Below are the code and all the weights of a small trained network. Each question names an input and a class and asks about switching units off, where a switched-off unit gives its printed mean instead of its output.

import numpy as np


def w(rows, s, z=0):
    codes = np.array(rows[::2]) - 128.0
    scale = np.full(codes.shape[1], s)
    scale[-1] = z or s
    return codes * scale


def norm(h):
    return h / np.sqrt((h * h).mean(-1, keepdims=True) + 1e-5)


def f(y):
    return y / 2 * (1 + np.tanh(0.7978845608 * (y + 0.044715 * y**3)))


def log_softmax(a):
    a = a - a.max(-1, keepdims=True)
    return a - np.log(np.exp(a).sum(-1, keepdims=True))


def net(x, mask):
    res = np.array(x, float).reshape(1, 8) / 4 @ E
    u = 0
    for l in range(3):
        y = f(norm(res) @ A[l][:, :-1].T + A[l][:, -1])
        res = res + np.where(mask[u : u + 7], y, B[l][:, -1]) @ B[l][:, :-1]
        u += 7
    return log_softmax(norm(res)[-1] @ U[:, :-1].T + U[:, -1])


A, B = {}, {}
E = w([
[172,96,83,183,193,145,112,179,120],'x0',
[103,167,173,228,96,182,50,122,76],'x1',
[125,130,127,129,127,125,129,128,128],'x2',
[139,210,69,118,172,104,42,72,168],'x3',
[111,126,123,62,66,210,63,200,201],'x4',
[120,103,50,52,100,107,71,134,2],'x5',
[205,211,123,133,90,93,148,192,115],'x6',
[127,127,127,128,129,130,129,128,128],'x7',
],0.0084)
A[0] = w([
[139,78,125,95,73,167,45,191,204,86],'0.n0',
[117,213,54,128,176,92,62,57,195,95],'0.n1',
[68,54,131,111,193,236,136,35,138,69],'0.n2',
[221,83,78,23,166,132,190,108,160,2],'0.n3',
[92,106,81,75,163,177,127,97,88,83],'0.n4',
[208,47,2,226,153,182,114,186,144,97],'0.n5',
[159,156,153,144,69,36,121,191,123,136],'0.n6',
],0.0069,0.0085)
B[0] = w([
[136,153,98,103,155,197,199,64,91,216],'0.n0',
[199,84,132,127,104,139,99,126,137,252],'0.n1',
[114,89,116,148,113,93,100,132,157,181],'0.n2',
[105,130,83,79,130,69,174,144,127,139],'0.n3',
[122,117,105,141,117,87,116,146,137,136],'0.n4',
[83,170,248,56,194,94,102,105,113,235],'0.n5',
[100,98,118,142,129,116,111,132,128,188],'0.n6',
],0.015,0.0038)
A[1] = w([
[105,77,159,133,124,152,179,159,100,42],'1.n0',
[88,160,98,104,138,183,108,194,166,46],'1.n1',
[158,123,141,171,137,77,154,62,95,107],'1.n2',
[145,109,106,116,178,107,181,164,201,153],'1.n3',
[108,153,186,77,7,86,134,46,136,2],'1.n4',
[189,219,141,120,102,105,155,193,102,122],'1.n5',
[117,147,152,204,130,177,95,144,117,96],'1.n6',
],0.011,0.0052)
B[1] = w([
[204,121,127,121,118,119,98,143,145,169],'1.n0',
[88,84,142,104,142,188,164,90,93,158],'1.n1',
[130,126,98,87,149,233,145,130,144,255],'1.n2',
[115,193,140,136,71,93,144,112,128,243],'1.n3',
[132,155,202,101,241,109,90,158,110,199],'1.n4',
[37,7,112,149,165,158,94,85,173,234],'1.n5',
[130,185,140,99,53,41,183,68,126,232],'1.n6',
],0.014,0.0036)
A[2] = w([
[136,133,82,140,179,179,191,89,95,3],'2.n0',
[46,53,110,145,120,121,99,96,202,113],'2.n1',
[107,122,60,91,116,109,80,180,10,51],'2.n2',
[167,82,183,167,93,140,167,179,76,81],'2.n3',
[107,150,175,199,88,172,74,85,49,85],'2.n4',
[122,125,98,186,205,86,178,105,98,113],'2.n5',
[116,72,175,94,110,118,179,169,122,92],'2.n6',
],0.012,0.0054)
B[2] = w([
[117,110,115,99,64,229,152,126,141,173],'2.n0',
[105,105,92,179,146,123,137,189,64,254],'2.n1',
[153,172,224,247,115,147,196,108,215,227],'2.n2',
[151,148,58,116,158,144,29,111,171,161],'2.n3',
[123,113,55,30,122,72,169,187,115,245],'2.n4',
[70,113,132,57,118,158,97,151,107,167],'2.n5',
[167,150,82,119,133,119,36,94,87,186],'2.n6',
],0.012,0.0052)
U = w([
[112,122,106,79,121,249,153,108,108,149],'0',
[107,141,221,86,218,99,81,152,109,65],'1',
[120,161,74,92,69,38,178,131,112,37],'2',
[70,54,86,193,144,117,95,163,115,252],'3',
[240,129,86,143,114,138,36,112,142,50],'4',
[138,152,200,226,102,152,181,125,157,224],'5',
],0.02,0.0013)

Each question gives the input, the list of numbers given to net, and the class t.
The units are the neurons (one row each of A and B). Each row of codes is followed by its name. A weight is (code - 128) times the scale printed after its matrix; where a second scale follows, it is the last column's (A, B and U).
mask holds one flag per neuron, layer by layer. A switched-off neuron (its flag False) gives its mean, the last column of its row in B, instead of its output. The means were averaged over made-up inputs and are rounded, as every weight is.
A unit's drop is (log p(t) with every unit on - log p(t) with that unit switched off) / (log p(t) with every unit on - log p(t) with every unit switched off).
The circuit of an input: a set's keep is (log p(t) with only the set's units on - log p(t) with every unit switched off) / (log p(t) with every unit on - log p(t) with every unit switched off). Starting from the 12 units with the biggest drops (on a tie, the unit counted first), units are removed one at a time, each time the one whose removal leaves the highest keep (on an exact tie, the one counted first), for as long as the keep stays at least 0.8.
circuit, biggest first: the units of the circuit, biggest drop first
k most important neurons: the k neurons with the biggest drops, biggest first
k most important neurons of layer l: the k neurons of layer l with the biggest drops, biggest first
input [8,-8,0,-8,2,2,3,-1], class 1: most important neuron of layer 0 -> 0.n5
input [-6,3,0,-6,7,8,0,5], class 5: 2 most important neurons -> 2.n2, 0.n5
input [0,4,7,-7,-4,-7,6,-5], class 4: 3 most important neurons -> 2.n3, 1.n0, 0.n6
input [6,8,6,1,-1,-8,-7,-2], class 2: circuit, biggest first -> 1.n6, 2.n4
input [5,-6,5,-8,-7,1,4,8], class 4: 3 most important neurons -> 2.n6, 1.n0, 0.n0
input [-4,-8,-2,-7,0,6,-8,-4], class 2: 2 most important neurons of layer 1 -> 1.n5, 1.n3
input [-8,-3,-8,-5,-8,-2,6,1], class 0: 3 most important neurons -> 1.n2, 0.n5, 2.n0
input [4,7,-8,4,-6,6,-1,5], class 2: 2 most important neurons -> 2.n4, 0.n0
input [5,0,5,-8,-4,-2,8,-5], class 3: 2 most important neurons -> 1.n5, 2.n1
input [-3,-2,-1,-4,4,6,-6,1], class 3: 3 most important neurons of layer 0 -> 0.n2, 0.n5, 0.n3
input [-3,-6,6,0,7,7,-8,-4], class 3: 2 most important neurons of layer 0 -> 0.n4, 0.n2
input [-6,1,3,-7,-5,0,-5,-1], class 4: 2 most important neurons -> 0.n5, 1.n0
input [2,-6,5,-5,-6,-4,-8,-4], class 3: circuit, biggest first -> 0.n2, 2.n1
input [2,-5,5,-1,2,-4,-5,1], class 2: circuit, biggest first -> 1.n3
input [6,-8,-8,0,4,6,-8,5], class 2: circuit, biggest first -> 0.n3, 1.n3
input [4,3,5,-2,-7,2,6,-4], class 0: 2 most important neurons -> 1.n2, 2.n0
input [2,7,-3,-7,6,-6,8,-4], class 3: circuit, biggest first -> 1.n5, 2.n1
input [6,-5,-6,-3,-3,-8,-8,2], class 3: 4 most important neurons -> 0.n2, 2.n1, 2.n2, 1.n6
input [1,-7,-6,-4,-7,-1,1,-6], class 0: 2 most important neurons of layer 1 -> 1.n2, 1.n6
input [-1,4,-1,-2,-3,8,7,0], class 5: circuit, biggest first -> 2.n2
input [-5,-6,-5,-7,-1,7,-3,-2], class 4: 2 most important neurons -> 2.n6, 0.n5
input [4,-1,1,6,7,2,-8,4], class 3: 4 most important neurons -> 0.n2, 2.n1, 1.n2, 0.n4
